Table B holds the same points as the rows below and some others, measured another way and shuffled. Each row below is followed by which row of B it is.
B:
[[  10 -238  -67 -280  -47  104   87   -5  -81   12   37  192 -149   75
  -122  -21  -60  -60   25]
 [-162 -400   64 -261  -91  123  296  103  -43 -109  118  -60 -111 -259
   -81   32 -139  273   42]
 [-223 -112  174   49  148  334  384   53  -89 -245   36 -104 -480   73
   250  173 -252  276 -236]
 [ -39   -9  210  -14    7  199 -127  439  292 -164   45  179  109 -340
   -88  -56  155  118  192]
 [-224 -205  149  261  209   92  -35 -103 -104 -167  -86   33 -175 -263
   226  118  233  338   92]
 [-223 -280   41 -130   41  186   11  295  136 -231   99  137  -46 -463
   -12  -67   -9  326  162]
 [  15  -17  -98 -110 -147 -266 -311  -31  225   90  -43   81  303  -96
  -198 -166  253 -199  188]
 [-279  -15 -133  -78  -61  102  188 -180  293 -188  220 -202 -245  102
   224   31 -136   97 -145]
 [-120 -315   17 -108   31  126  139  -84 -145   11   13   62 -199   11
   -15    1  -87  110  -34]
 [  -7  -44  134  230   77   -1 -204 -165 -113   30 -213  139  -80 -162
   272  112  367   45  191]
 [ -95   26  -15   27  -93 -135 -301   -5  334  101  -10  -22  262  -55
  -120 -222  149 -126   63]
 [  25   85  -38  -15 -121 -219 -257 -111  209  118  -70    6  210  101
  -117 -111  213 -261   62]
 [-176 -373  -58  -67   91  180 -128  -64  -29   53   45  258  -96 -152
   -18 -153   38  143  122]
 [ 335  130  414  -28  -20 -168  200  347 -377  -77 -397   22    7  131
  -246  282   84 -209  -60]
 [-170 -397  -21 -137   26  170  174 -156 -190   70   24   59 -264   29
    42  -46 -189  138  -67]
 [ 276 -263  122 -237 -217 -194 -178   38 -171  342 -184  236  320  -68
  -417  -86  275 -276  270]
 [-127 -199  199   39   83  196  268  -15 -140 -106  -19  -67 -279   -7
   117  147  -62  215  -91]
 [ -70 -154   31 -221  -24  281  272  104  -11 -133  100   72 -313   44
    59   72 -198   77  -69]
 [-170 -139   56   15  169  228  163    4  -84 -170   14   64 -348   85
   128   61 -134  155 -140]
 [ 129 -132  151 -216 -188   22   74  119   45  152    8   34  114   64
  -273  -17   47 -158   50]
 [-117  -57  210   70  112  246  333   19 -114 -189  -11  -97 -389  138
   182  208 -130  168 -199]
 [ 179   30  212   92   62 -141   15  -38 -230  -35 -222   73  -38  169
  -115  222  293 -146   25]
 [ -22 -141   51  -14   84   69 -100   78  -84  -90  -99  249  -90 -159
    21   26  149   60  142]
 [ -30    5  -25   30  -86 -219 -270  -73  204    9  -53   22  227 -135
   -56  -50  331  -93  181]
 [  34    7  488  404  203 -202  -21  126 -315  -32 -425 -123   87  -55
  -108  155  231   82  -65]
 [ 178  -47   34  -80 -160 -130 -223 -108 -136  200 -252  225   58 -105
    78   28  275 -231  253]
 [-311  -71   29   98  -10   99  161 -219  242 -112  157 -292 -177   24
   225   37  -36  194 -141]
 [ 309  -42  162 -282 -273  -94 -196  311  211  211   -4  212  438  -68
  -514 -111  302 -333  276]
 [   4 -179   99 -182  -68  143  179   53  -65   34    8   44 -147   58
   -63   32  -99  -12  -33]
 [ 206 -129   82 -144 -103  -93 -255  120  -85  213 -192  308  208  -56
  -269 -111  218 -246  214]
 [  14 -254   93   21  -42  -24 -381  -15   54  304  -97  241  273 -191
  -199 -238  294  -75  258]
 [ -58  -16  245   21  113  157  235  262 -171 -219 -170    1 -275  -25
    91  138 -184  131 -147]
 [-297 -373   20   81  192  188  138 -192 -176  -89   18   10 -337  -68
   175   26  -79  329  -71]
 [-101  -80   65  -28  -83  214  150 -134  -30   10  -42  -26 -315  -11
   367   89  -86   63  -30]
 [  63   69  485   49   65   89  686  216 -407 -234 -249 -338 -414  310
    39  425 -327   78 -425]
 [-137  202    2   85   33  -67   22  -17  219 -266    1 -134 -103   77
   142   98   66   -4 -104]
 [ -14 -241  -62  -15   92  -64 -247 -116  -98    0  -70  305   24 -133
   -94  -33  316    4  232]
 [  23 -111  174 -162  -74  -10  154  273   70 -165   25  -20   65 -147
  -235   90   68   60   67]
 [  15  -16  120 -183   -8  257  367  160  -77 -180   38   27 -370  207
    45  176 -223   -8 -176]
 [ 305  -89  222 -220 -257  -51 -235  308  220  223    9  252  459 -182
  -487  -73  430 -255  372]
 [ 237 -104  222   13 -111 -144 -242  -13   38  268  -92  144  355   37
  -383  -26  472 -249  232]
 [  33 -350   66 -132 -213    5   38 -301 -272  362 -174   38  -85  -84
   157    7   40  -44  130]
 [-208 -120   22  -15  -69  307  185 -206   58   -5   68  -73 -387  -14
   448   72 -135  153  -64]
 [   1  -40  140   62   24  182 -230  145  383 -103  185  227  129 -241
   -81   25  489   74  318]
 [ 206 -112  299  -82  -35 -109  -65  399 -245  -25 -322  220  170 -325
  -233   86  210  -26  231]
 [-149 -315   28 -110   10  124  286 -169 -199  -14   23  -63 -302   68
    73   80 -158  147 -116]
 [-111 -169  112  -97   42  132  152  221 -142 -160 -116   73 -202 -194
    76   34 -177  170  -23]
 [  43   54   45 -104 -136 -235   92  -35  -11  -44 -123 -153   43   96
   -79   98   47 -150  -50]
 [-280 -109  -10   79   76  335  -85  -44  468 -138  332   54 -108  -89
   131  -82  149  215   63]
 [-289 -297  -70  -56  104  274   52  -75   63  -96  142  110 -275  -93
   145  -75  -99  241  -14]
 [-311   -2   42  148   74   15  152 -109  110 -229    9 -265 -216  -17
   245   68  -92  213 -183]
 [   1 -229  -59  -47   73  -48 -254  -73  -71   -1  -53  328   38 -141
  -109  -37  326   -8  254]
 [-280 -292  -74  -67  167  286  170  -54 -107 -201   78  120 -426  -58
   213   16 -198  273  -78]
 [ -72  -21 -108  -63 -121 -187 -201 -130  264   23   45  -14  182  -37
   -80  -97  222 -117  112]
 [ 267  -46   42 -349 -281  -69   74   55  141   95  123   89  158  168
  -364   81  222 -317  149]
 [ -50  183  -12  109   15 -185 -238   -2  274 -153  -36   -5  139  -14
   -27  -10  294 -104   65]
 [  61 -423  -25  -77  -31 -176 -427 -122 -166  318 -176  371  297 -250
  -291 -224  367  -84  364]
 [ -43 -238  -58  -27   43  -40 -273 -105  -44  112  -70  267   63  -94
   -99 -139  222  -43  176]
 [  -6 -158   32   29  153  -44  -93  -32 -208 -111 -142  231 -103  -61
   -35   82  211   36  110]
 [-126 -263   35  -50  -76  251 -152  -60  347  118  260  124   69 -188
   -32 -133  250  114  230]
 [ -52 -141   -7   19 -189 -282 -295 -266  170  338  -79 -111  354  -27
  -154 -225  230 -172  110]
 [-263 -191   11   13   -9  274  234 -241  -64  -56   17  -91 -454  -64
   498  109 -165  237  -79]
 [  29   37   12   46  -11   33 -101 -154  -65  -14 -153  154 -194   -6
   297  117  189  -86  105]
 [ 180 -245   -1 -124 -224 -170 -311 -264 -148  410 -206  239  193 -124
   -42  -74  361 -245  336]
 [ 194 -350   62 -100 -257 -210 -303 -278 -276  510 -300  226  252 -205
   -74  -84  374 -217  371]
 [ 233  194  406  150   18   58  148   88  -59  -38 -128  -32  -80  265
   -50  304  281 -163  -50]
 [  79 -313   59  -49  -99  -71 -373 -134   69  405  -28  233  346  -60
  -344 -247  358 -172  269]
 [ 132 -398  143  -69 -130 -179 -265  -77 -235  401 -245  205  309 -221
  -286 -150  299 -105  298]
 [ -15 -237  -25    3   54   -3 -349  -81   36  191  -35  297  146  -34
  -204 -205  253  -91  184]
 [-236   38   64   10   -7   62  357  -74  107 -244   68 -341 -299  143
   199  144 -225  137 -282]
 [  93   -8  181   77  101  -16 -119  140 -101  -70 -185  209    4  -42
   -83   83  242  -52  107]
 [ -65  210  362  128   99  456  313  327  330 -357  205  -96 -301  112
   144  244    6  165 -157]]
Rows of B count from 0, top down.

[ 319   67    4  -46  258   44   20   88   -4  -74  104 -110  120  -20
    0  -87  -53 -242  204  148  269 -322 -218 -160   -7   12] | 54
[ -49  182 -193   94   23  -33  -81 -151  -47 -167   75   89  -61 -118
  -28  142   47    1  -11 -131   36 -100   63  160  -15  -35] | 52
[-105 -455   16 -256 -112 -204  142  185  215 -235  -93  102  256  -22
 -110  -87  -79   12 -197 -200 -234  432  -91  -36   21 -274] | 24
[ 141  -49  -54   29  173 -109   18  108   59  -77   21  -98  127  -16
  -54  -59  -25 -218  133   78  117 -217 -125 -123  -14   -1] | 19
[  77   16 -177  158  134   17  -55 -225  -41 -202  113   79  117 -116
   34   72   44   61  105  -27   73 -230  -59  282   60   26] | 14
[  22  142  -62 -109   62 -101   92  279   -4  131  -89 -143   16  114
 -109  -11 -107 -332   29   63   84 -188  -33 -491  -44  -15] | 39
[  70   22   76  -17  187 -132   21  133  -25 -108   23  -97  110 -183
   27  166  110 -180    8  117 -103  -77  -44 -211 -226 -121] | 28
[-157  -13 -113   97   36 -287   17  209   26  -36 -170 -121   49 -112
   22  194  177  -82  -30   98 -334   60  122 -204 -104 -132] | 46
[  81   56 -144   47  111    9  -27 -131  -21 -174   83   51  110 -115
   23   89   30   14   40  -24   46 -163  -69  141   14  -45] | 8
[-195  366 -372  -62 -105 -128   22  273  -49  159 -313 -146  -59   34
  122  303  173  128 -100  132 -361   44  186 -415  157 -168] | 5
[ 164   37  -81 -136   33  -65  -46  280   82 -168  -76 -111 -103  -96
  133  -38  169   83  128  120 -110  267   -7  -78  157 -218] | 10
[ 126    6 -156   65  125 -207   -8  202   72   -6   -1 -179   -7  116
 -116 -121  -52 -239  189   18  249 -306  -63 -239  100   94] | 27
[  58  -92 -466   90  -30 -111   -3   45  123  -18  -98  -69   95  247
  -41 -194  -88  160  209  -55  184 -257  -69   54  528  121] | 37
[ -13  231 -232   33  -17   47  -65 -124  -59 -115   43   90  -91  -51
    0   88    4   41   25 -112   73  -82   51  129   95  -35] | 49
[-199  118  -39 -315 -194  199  154   34  -77   -6 -165  211   88  -36
   32  131 -111    4 -259  -54 -344  404   44 -132  -36 -317] | 4
[  17  261  -81  -92   34   86  -23 -100  -58 -152   70  117  -18 -156
   -9  149    4  -77  -88  -82   13    3  -17   44 -103 -150] | 36
[ 110 -247  157 -162   84  -38   56    8   62 -275  148  100  146 -113
 -100  -78  -99 -155  -33 -152   94  112 -149   45 -140 -133] | 21
[  88  -34 -260  128  -14   18 -137 -228  -49 -256  180  102 -109   13
   15  -56  -14  262  195 -247  281 -132   26  393  325  121] | 57
[ 159 -112  -63 -127   38   82   49  -63   49 -138  131  105   94  110
 -147 -226 -258 -139   88 -188  347 -128 -184   67  135   29] | 40
[ -67 -183  247  -17   37   65  108  121 -175  -31  -70   30   61 -127
  125   42    5 -141   86  191 -327  267   83 -115 -210 -139] | 33
[  20  277  -22 -113  118   53    7   12 -128 -103   -8    0   82 -258
  155  358  185   30 -117  113 -239   25    8 -155 -187 -234] | 56
[ -29  -96  -37 -104    0   17   79    2  -25 -100  -15   75  162  -38
    1   53  -53    8  -53  -47  -96   65  -43  -40   13 -120] | 16
[  96   89   29  -82  190   77   60  -25  -44 -140    8   25  244 -250
  115  200  106  -85  -59  184 -206  -18 -124  -41 -196 -222] | 45
[ -93  235 -229 -239 -248  178   61   28  -78  110  -21  145 -220  306
 -181 -158 -357 -112  -15 -312  308   11   56 -186  270   37] | 43
[  -1 -163   79 -109   31  -79   57   51   19 -183   53   64   92  -85
  -74    8  -54 -122  -49 -122  -19  112  -40  -40 -113 -124] | 20
[   8   28  -51   -8   43 -128  -58  -50   27 -241  122   66  -48 -136
  -98   74   23  -97  -40 -205  100   -3    6   86  -97  -83] | 18
[  16 -126  -83   38   87   32   63  -47  -91  -72  -33   20  224  -52
  126   95   32  127   71   96 -154  -68  -33   32   87  -43] | 67
[ -77 -256  -15  111  -65  204   66 -153 -184  -56  -36  170   59   45
  123 -120 -116  133  216   53 -149  146   82  283  183   25] | 61
[ 230  -84 -390  101  -29  159  -74 -133   97 -172   18   89  -46  177
   38 -397 -125  184  380  -13  291  -72 -116  485  595   87] | 53
[ 130  -45  -19 -175  -11  -23    6  226  129 -189  -69   -7  -49  -80
   42 -139   34  -59   78   66  -97  349  -57    1   80 -255] | 35
[-120 -315 -116  142  -17 -373  -21  124  112 -176  -29  -51   11    2
 -123  -43   29  -39   57 -174  -35   27   82   27   52   20] | 31
[  -5  -38 -186   39  -51   -7  -41  -75  -45 -115   52   69  -68   67
  -34  -57  -79   89  119 -179  151  -55   45  138  221   60] | 30
